Below is a small trained network, with its code and all its weights. Each question gives an input and a class and asks what happens when units are switched off, that is, made to give their printed mean instead of their output.

import numpy as np


def w(rows, s, z=0):
    codes = np.array(rows[::2]) - 128.0
    scale = np.full(codes.shape[1], s)
    scale[-1] = z or s
    return codes * scale


def norm(h):
    return h / np.sqrt((h * h).mean(-1, keepdims=True) + 1e-5)


def f(y):
    return np.maximum(y, 0)


def log_softmax(a):
    a = a - a.max(-1, keepdims=True)
    return a - np.log(np.exp(a).sum(-1, keepdims=True))


def net(x, mask):
    res = np.array(x, float).reshape(1, 8) / 4 @ E
    u = 0
    for l in range(3):
        y = f(norm(res) @ A[l][:, :-1].T + A[l][:, -1])
        res = res + np.where(mask[u : u + 4], y, B[l][:, -1]) @ B[l][:, :-1]
        u += 4
    return log_softmax(norm(res)[-1] @ U[:, :-1].T + U[:, -1])


A, B = {}, {}
E = w([
[191,114,40,107,106,114,141],'x0',
[133,153,141,89,81,144,150],'x1',
[16,131,156,103,72,81,220],'x2',
[148,62,119,126,54,89,80],'x3',
[157,209,239,96,100,216,143],'x4',
[100,165,228,219,147,112,196],'x5',
[233,65,129,130,47,130,173],'x6',
[184,75,155,100,254,155,210],'x7',
],0.0033)
A[0] = w([
[255,95,135,64,181,224,120,24],'L0N0',
[154,86,144,146,168,56,139,60],'L0N1',
[102,99,101,136,153,149,22,2],'L0N2',
[125,65,82,105,124,142,101,119],'L0N3',
],0.0066,0.0018)
B[0] = w([
[215,104,187,121,137,55,110,254],'L0N0',
[100,51,56,186,82,254,137,164],'L0N1',
[71,233,100,41,221,175,10,183],'L0N2',
[152,194,132,143,156,109,150,191],'L0N3',
],0.0061,0.0044)
A[1] = w([
[103,9,148,240,113,144,106,32],'L1N0',
[171,127,3,128,164,73,185,6],'L1N1',
[120,115,138,28,106,56,171,109],'L1N2',
[179,126,23,171,153,120,189,8],'L1N3',
],0.0052,0.002)
B[1] = w([
[150,166,64,230,153,207,231,231],'L1N0',
[147,2,93,120,117,118,96,251],'L1N1',
[123,18,187,102,81,151,170,246],'L1N2',
[37,104,104,189,211,94,60,216],'L1N3',
],0.0072,0.0016)
A[2] = w([
[101,231,172,115,199,167,139,254],'L2N0',
[128,175,90,167,2,82,99,14],'L2N1',
[98,139,83,105,174,123,63,90],'L2N2',
[131,86,121,169,95,139,158,98],'L2N3',
],0.0073,0.0016)
B[2] = w([
[98,125,138,103,150,37,245,254],'L2N0',
[116,241,243,180,111,200,33,189],'L2N1',
[174,188,32,41,160,81,67,215],'L2N2',
[65,168,71,111,90,253,46,173],'L2N3',
],0.0063,0.0048)
U = w([
[129,30,43,147,161,103,72,94],'0',
[245,69,198,129,132,102,123,179],'1',
[117,205,84,71,189,72,50,130],'2',
[97,97,77,240,154,209,181,97],'3',
[84,26,154,95,65,169,159,5],'4',
[85,138,183,142,183,64,245,190],'5',
[95,188,187,167,49,161,79,174],'6',
],0.011,0.0024)

Each question gives the input, the list of numbers given to net, and the class t.
The units are the neurons (one row each of A and B). Each row of codes is followed by its name. A weight is (code - 128) times the scale printed after its matrix; where a second scale follows, it is the last column's (A, B and U).
mask holds one flag per neuron, layer by layer. A switched-off neuron (its flag False) gives its mean, the last column of its row in B, instead of its output. The means were averaged over made-up inputs and are rounded, as every weight is.
A unit's drop is (log p(t) with every unit on - log p(t) with that unit switched off) / (log p(t) with every unit on - log p(t) with every unit switched off).
The circuit of an input: a set's keep is (log p(t) with only the set's units on - log p(t) with every unit switched off) / (log p(t) with every unit on - log p(t) with every unit switched off). Starting from all 12 units, units are removed one at a time, each time the one whose removal leaves the highest keep (on an exact tie, the one counted first), for as long as the keep stays at least 0.8.
units of the circuit, in order: the units of the circuit, biggest drop first
k most important neurons: the k neurons with the biggest drops, biggest first
k most important neurons of layer l: the k neurons of layer l with the biggest drops, biggest first
drop when u is switched off: that unit's drop, to one decimal
input [8,0,4,-5,-1,2,5,-1], class 4: 2 most important neurons => L1N2, L2N2
input [-3,0,-7,1,-8,1,6,-7], class 2: units of the circuit, in order => L0N2, L2N2
input [-4,-5,-8,5,-2,2,2,5], class 3: units of the circuit, in order => L0N1
input [4,-6,-6,2,0,5,2,-4], class 3: 3 most important neurons => L1N0, L0N1, L0N3
input [-7,5,-1,1,-2,-2,6,-1], class 6: 2 most important neurons of layer 0 => L0N0, L0N2
input [4,1,6,8,-6,8,-1,-1], class 3: 2 most important neurons => L1N0, L0N1
input [8,-1,3,-3,1,5,1,0], class 3: 2 most important neurons => L0N2, L2N2
input [-2,-6,8,-7,-8,-1,5,6], class 3: units of the circuit, in order => L0N1, L1N0
input [-2,-2,-8,7,6,5,-5,-6], class 2: units of the circuit, in order => L0N2, L2N2, L2N0
input [4,-7,-4,-8,4,-3,5,-5], class 1: 2 most important neurons => L0N0, L2N2
input [-3,-3,-4,-5,-6,5,7,5], class 3: 2 most important neurons => L0N1, L1N0
input [2,-4,6,-7,-7,0,-5,7], class 0: 2 most important neurons => L1N1, L2N0
input [-8,-4,-2,6,6,6,2,0], class 5: 2 most important neurons of layer 1 => L1N1, L1N2
input [-5,-8,-6,-1,-3,3,8,-4], class 3: units of the circuit, in order => L1N0
input [-2,-5,4,-4,-7,8,-1,7], class 3: units of the circuit, in order => L0N1, L1N0
input [3,2,-4,6,-5,8,-6,8], class 3: 2 most important neurons => L1N0, L0N1
input [4,4,4,-4,-6,1,2,-3], class 0: 2 most important neurons => L1N1, L1N3
input [4,3,-4,-6,-4,7,8,-6], class 6: 2 most important neurons => L2N1, L0N1
input [2,-4,4,-3,1,-1,-3,-3], class 5: 3 most important neurons => L1N1, L2N0, L0N0
input [-2,4,-1,3,-7,6,6,6], class 3: most important neuron => L1N0
input [2,4,6,-4,1,-7,-4,6], class 4: 2 most important neurons of layer 2 => L2N0, L2N2
input [4,1,0,0,3,-3,-1,-4], class 6: 2 most important neurons => L2N1, L1N3
input [-4,-3,1,-1,3,-2,-8,1], class 5: 3 most important neurons of layer 2 => L2N0, L2N3, L2N1
input [-2,-1,5,4,-7,2,-5,-7], class 6: 2 most important neurons of layer 2 => L2N1, L2N0
input [7,-4,-5,-8,7,1,-6,7], class 5: 2 most important neurons of layer 2 => L2N0, L2N2
input [2,-3,5,-7,-5,3,4,8], class 3: drop when L0N1 is switched off => 0.2
input [5,0,7,-7,-6,-3,-5,2], class 0: drop when L1N1 is switched off => 0.3
input [-4,-3,-8,-5,5,3,-6,-1], class 5: drop when L0N0 is switched off => 0.0
input [-7,-3,-7,-8,1,6,-4,-1], class 5: drop when L2N0 is switched off => 0.4
input [7,8,7,8,6,-4,-5,1], class 4: units of the circuit, in order => L1N2
